Below are the code and all the weights of a small trained network. Each question names an input and a class and asks about switching units off, where a switched-off unit gives its printed mean instead of its output.

import numpy as np


def w(rows, s, z=0):
    codes = np.array(rows[::2]) - 128.0
    scale = np.full(codes.shape[1], s)
    scale[-1] = z or s
    return codes * scale


def f(y):
    return y / 2 * (1 + np.tanh(0.7978845608 * (y + 0.044715 * y**3)))


def log_softmax(a):
    a = a - a.max(-1, keepdims=True)
    return a - np.log(np.exp(a).sum(-1, keepdims=True))


def net(x, mask):
    res = np.array(x, float).reshape(1, 5) / 4 @ E
    y = f(res @ A[0][:, :-1].T + A[0][:, -1])
    res = res + np.where(mask, y, B[0][:, -1]) @ B[0][:, :-1]
    return log_softmax(res[-1] @ U[:, :-1].T + U[:, -1])


A, B = {}, {}
E = w([
[201,171,207,180,80,254],'x0',
[187,47,23,87,144,172],'x1',
[121,197,74,35,46,142],'x2',
[155,192,109,110,201,134],'x3',
[132,154,117,126,153,135],'x4',
],0.0065)
A[0] = w([
[58,188,175,150,112,114,82],'neuron 1',
[189,78,91,111,125,135,99],'neuron 2',
[144,90,87,112,151,172,37],'neuron 3',
[54,94,125,62,182,117,2],'neuron 4',
[187,92,126,204,203,86,52],'neuron 5',
[167,150,180,87,75,225,131],'neuron 6',
[56,197,162,166,98,110,212],'neuron 7',
[181,160,126,171,114,185,76],'neuron 8',
[129,142,98,76,168,42,103],'neuron 9',
[164,83,109,74,159,169,60],'neuron 10',
[81,80,144,163,201,161,18],'neuron 11',
[112,36,171,175,91,100,176],'neuron 12',
[140,84,122,202,188,101,119],'neuron 13',
[69,103,100,79,166,94,31],'neuron 14',
[118,68,136,185,184,132,31],'neuron 15',
[178,133,171,116,141,185,148],'neuron 16',
[119,169,85,72,45,107,118],'neuron 17',
[114,176,90,93,81,144,54],'neuron 18',
[162,84,55,146,117,156,62],'neuron 19',
[185,61,61,94,117,186,90],'neuron 20',
[125,46,150,54,122,40,141],'neuron 21',
[173,120,163,134,102,193,86],'neuron 22',
[124,137,107,2,40,130,74],'neuron 23',
[171,198,115,106,235,112,203],'neuron 24',
[83,115,111,93,172,68,104],'neuron 25',
],0.0086,0.0034)
B[0] = w([
[99,53,200,47,196,40,195],'neuron 1',
[73,75,180,114,180,97,158],'neuron 2',
[66,154,193,90,183,67,137],'neuron 3',
[39,176,167,208,139,137,146],'neuron 4',
[154,202,181,97,117,199,178],'neuron 5',
[70,113,94,189,144,113,254],'neuron 6',
[129,22,124,46,216,111,250],'neuron 7',
[57,149,104,198,88,85,186],'neuron 8',
[88,104,150,177,77,146,191],'neuron 9',
[60,118,199,80,199,84,149],'neuron 10',
[141,198,215,124,144,178,144],'neuron 11',
[234,151,68,91,104,184,205],'neuron 12',
[176,186,173,90,91,186,188],'neuron 13',
[39,191,111,224,110,117,162],'neuron 14',
[154,200,179,123,139,158,156],'neuron 15',
[86,116,78,177,109,101,197],'neuron 16',
[193,153,167,125,144,191,202],'neuron 17',
[131,194,231,126,127,206,159],'neuron 18',
[93,93,240,81,204,70,155],'neuron 19',
[102,101,189,102,194,70,203],'neuron 20',
[91,128,70,172,77,137,198],'neuron 21',
[37,171,92,197,118,65,187],'neuron 22',
[180,151,181,102,94,184,216],'neuron 23',
[187,45,3,167,147,170,228],'neuron 24',
[83,175,130,169,84,161,187],'neuron 25',
],0.0067,0.005)
U = w([
[80,36,212,27,246,5,49],'0',
[34,137,88,254,60,112,3],'1',
[176,29,57,97,128,184,254],'2',
[191,219,197,53,115,254,15],'3',
[169,46,77,104,118,123,244],'4',
],0.0085,0.0077)

Each question gives the input, the list of numbers given to net, and the class t.
The units are the neurons (one row each of A and B). Each row of codes is followed by its name. A weight is (code - 128) times the scale printed after its matrix; where a second scale follows, it is the last column's (A, B and U).
mask holds one flag per neuron, in row order. A switched-off neuron (its flag False) gives its mean, the last column of its row in B, instead of its output. The means were averaged over made-up inputs and are rounded, as every weight is.
A unit's drop is (log p(t) with every unit on - log p(t) with that unit switched off) / (log p(t) with every unit on - log p(t) with every unit switched off).
The circuit of an input: a set's keep is (log p(t) with only the set's units on - log p(t) with every unit switched off) / (log p(t) with every unit on - log p(t) with every unit switched off). Starting from the 12 units with the biggest drops (on a tie, the unit counted first), units are removed one at a time, each time the one whose removal leaves the highest keep (on an exact tie, the one counted first), for as long as the keep stays at least 0.8.
units of the circuit, in order: the units of the circuit, biggest drop first
most important unit: the unit with the biggest drop
top k neurons: the k neurons with the biggest drops, biggest first
drop when u is switched off: that unit's drop, to one decimal
input [7,6,7,4,-6], class 1: units of the circuit, in order => (neuron 6; neuron 22)
input [-5,-4,6,1,0], class 3: units of the circuit, in order => (neuron 17; neuron 23)
input [1,2,4,-2,-3], class 3: top 3 neurons => (neuron 24; neuron 23; neuron 7)
input [-7,8,5,3,-8], class 0: most important unit => neuron 20
input [-4,7,3,-5,-4], class 0: units of the circuit, in order => (neuron 20; neuron 19)
input [-8,-3,7,5,4], class 1: units of the circuit, in order => (neuron 14; neuron 9)
input [2,3,-7,6,4], class 3: top 2 neurons => (neuron 5; neuron 13)
input [5,-7,-8,-4,-4], class 3: units of the circuit, in order => (neuron 12; neuron 13)
input [5,5,-3,-5,1], class 0: units of the circuit, in order => (neuron 20; neuron 19; neuron 24)
input [2,-6,5,4,-5], class 0: units of the circuit, in order => (neuron 1; neuron 7)
input [-2,-5,8,-5,-8], class 3: units of the circuit, in order => (neuron 23; neuron 17)
input [-5,4,-1,0,-1], class 1: units of the circuit, in order => (neuron 7; neuron 14; neuron 21)
input [1,-4,-8,6,-3], class 3: units of the circuit, in order => (neuron 5; neuron 13)
input [-3,-6,-4,-8,6], class 2: units of the circuit, in order => (neuron 12)
input [-1,-5,4,-3,4], class 0: top 3 neurons => (neuron 1; neuron 7; neuron 24)
input [4,-6,-1,8,-3], class 2: top 2 neurons => (neuron 24; neuron 20)
input [0,-8,7,4,-2], class 0: top 2 neurons => (neuron 1; neuron 7)
input [-3,8,-8,-7,1], class 0: top 2 neurons => (neuron 19; neuron 20)
input [4,-2,5,7,0], class 2: drop when neuron 24 is switched off => 0.2
input [-7,8,-5,6,-7], class 0: most important unit => neuron 19
input [0,6,5,2,2], class 0: drop when neuron 2 is switched off => 0.1
